Below are the code and all the weights of a small trained network. Each question names an input and a class and asks about switching units off, where a switched-off unit gives its printed mean instead of its output.

import numpy as np


def w(rows, s, z=0):
    codes = np.array(rows[::2]) - 128.0
    scale = np.full(codes.shape[1], s)
    scale[-1] = z or s
    return codes * scale


def norm(h):
    return h / np.sqrt((h * h).mean(-1, keepdims=True) + 1e-5)


def f(y):
    return np.maximum(y, 0)


def log_softmax(a):
    a = a - a.max(-1, keepdims=True)
    return a - np.log(np.exp(a).sum(-1, keepdims=True))


def net(x, mask):
    res = np.array(x, float).reshape(1, 7) / 4 @ E
    u = 0
    for l in range(3):
        y = f(norm(res) @ A[l][:, :-1].T + A[l][:, -1])
        res = res + np.where(mask[u : u + 13], y, B[l][:, -1]) @ B[l][:, :-1]
        u += 13
    return log_softmax(norm(res)[-1] @ U[:, :-1].T + U[:, -1])


A, B = {}, {}
E = w([
[103,254,85],'x0',
[87,86,9],'x1',
[90,131,129],'x2',
[165,139,122],'x3',
[117,125,130],'x4',
[57,102,133],'x5',
[153,131,125],'x6',
],0.0073)
A[0] = w([
[138,26,62,252],'L0N1',
[194,170,143,116],'L0N2',
[72,218,124,162],'L0N3',
[140,175,161,230],'L0N4',
[31,164,164,141],'L0N5',
[158,186,142,130],'L0N6',
[86,24,196,140],'L0N7',
[107,131,107,143],'L0N8',
[183,161,218,38],'L0N9',
[203,46,168,88],'L0N10',
[68,126,129,62],'L0N11',
[82,150,250,50],'L0N12',
[77,129,84,95],'L0N13',
],0.011,0.0018)
B[0] = w([
[64,215,100,255],'L0N1',
[139,104,161,180],'L0N2',
[201,192,137,221],'L0N3',
[183,100,128,192],'L0N4',
[174,146,194,193],'L0N5',
[155,123,149,180],'L0N6',
[143,220,158,220],'L0N7',
[134,121,142,158],'L0N8',
[161,6,141,208],'L0N9',
[144,227,147,212],'L0N10',
[121,157,128,157],'L0N11',
[151,4,153,207],'L0N12',
[138,99,142,185],'L0N13',
],0.016,0.0063)
A[1] = w([
[115,69,116,106],'L1N1',
[237,134,98,93],'L1N2',
[103,121,4,109],'L1N3',
[100,123,57,120],'L1N4',
[104,174,91,96],'L1N5',
[83,220,29,249],'L1N6',
[24,76,204,164],'L1N7',
[114,103,170,172],'L1N8',
[108,124,74,84],'L1N9',
[114,60,116,63],'L1N10',
[107,174,79,233],'L1N11',
[116,79,131,166],'L1N12',
[181,103,82,51],'L1N13',
],0.013,0.0011)
B[1] = w([
[150,185,161,136],'L1N1',
[6,210,146,194],'L1N2',
[175,19,108,162],'L1N3',
[185,60,111,150],'L1N4',
[177,108,178,179],'L1N5',
[226,56,217,245],'L1N6',
[201,103,135,136],'L1N7',
[154,145,75,148],'L1N8',
[166,71,120,143],'L1N9',
[157,182,177,137],'L1N10',
[166,92,178,189],'L1N11',
[197,107,197,140],'L1N12',
[88,131,203,145],'L1N13',
],0.013,0.011)
A[2] = w([
[57,183,142,255],'L2N1',
[77,139,130,97],'L2N2',
[158,133,101,65],'L2N3',
[109,228,158,175],'L2N4',
[174,215,152,96],'L2N5',
[48,146,44,195],'L2N6',
[89,131,102,97],'L2N7',
[35,26,80,112],'L2N8',
[117,112,115,29],'L2N9',
[25,153,145,81],'L2N10',
[108,74,184,187],'L2N11',
[202,68,80,76],'L2N12',
[164,255,128,98],'L2N13',
],0.012,0.00073)
B[2] = w([
[170,73,177,155],'L2N1',
[147,119,147,130],'L2N2',
[129,106,134,132],'L2N3',
[82,218,212,218],'L2N4',
[73,163,120,253],'L2N5',
[174,71,69,128],'L2N6',
[98,105,120,128],'L2N7',
[198,159,71,128],'L2N8',
[134,138,113,128],'L2N9',
[136,127,199,135],'L2N10',
[254,90,115,218],'L2N11',
[179,88,211,197],'L2N12',
[36,213,175,233],'L2N13',
],0.015,0.0068)
U = w([
[144,104,179,83],'0',
[162,2,129,235],'1',
[108,192,114,11],'2',
[153,136,119,179],'3',
[98,72,164,36],'4',
],0.011,0.0013)

Each question gives the input, the list of numbers given to net, and the class t.
The units are the neurons (one row each of A and B). Each row of codes is followed by its name. A weight is (code - 128) times the scale printed after its matrix; where a second scale follows, it is the last column's (A, B and U).
mask holds one flag per neuron, layer by layer. A switched-off neuron (its flag False) gives its mean, the last column of its row in B, instead of its output. The means were averaged over made-up inputs and are rounded, as every weight is.
A unit's drop is (log p(t) with every unit on - log p(t) with that unit switched off) / (log p(t) with every unit on - log p(t) with every unit switched off).
unit that matters most: the unit with the biggest drop
k most important neurons: the k neurons with the biggest drops, biggest first
k most important neurons of layer l: the k neurons of layer l with the biggest drops, biggest first
drop when u is switched off: that unit's drop, to one decimal
input [-6,-5,-2,5,-1,1,2], class 2: unit that matters most	L0N10
input [-8,6,0,-1,-1,-3,-7], class 2: 2 most important neurons	L0N7, L0N10
input [-7,-5,-5,7,-7,-7,-7], class 2: 2 most important neurons	L0N10, L1N6
input [3,-6,-2,2,4,-8,-3], class 1: 3 most important neurons of layer 0	L0N9, L0N1, L0N7
input [-6,5,-4,0,1,-6,0], class 2: 4 most important neurons of layer 0	L0N10, L0N9, L0N12, L0N7
input [3,5,-2,2,-7,-6,-1], class 1: 3 most important neurons	L0N5, L0N7, L0N10
input [-8,2,2,7,2,2,-4], class 2: 2 most important neurons of layer 0	L0N7, L0N10
input [-8,-4,0,2,-5,-8,-3], class 2: 2 most important neurons	L0N10, L1N6
input [1,-8,-7,-1,-7,2,6], class 1: 2 most important neurons of layer 0	L0N9, L0N12
input [6,7,-6,-4,-3,3,1], class 1: 2 most important neurons of layer 0	L0N7, L0N10
input [-8,1,-4,6,-8,-2,0], class 2: drop when L0N10 is switched off	0.3
input [-8,3,-7,3,-2,1,6], class 2: drop when L0N10 is switched off	0.5
input [-7,4,0,1,5,5,0], class 2: drop when L1N6 is switched off	-0.1
input [1,7,4,6,5,-7,0], class 1: most important neuron of layer 1	L1N3
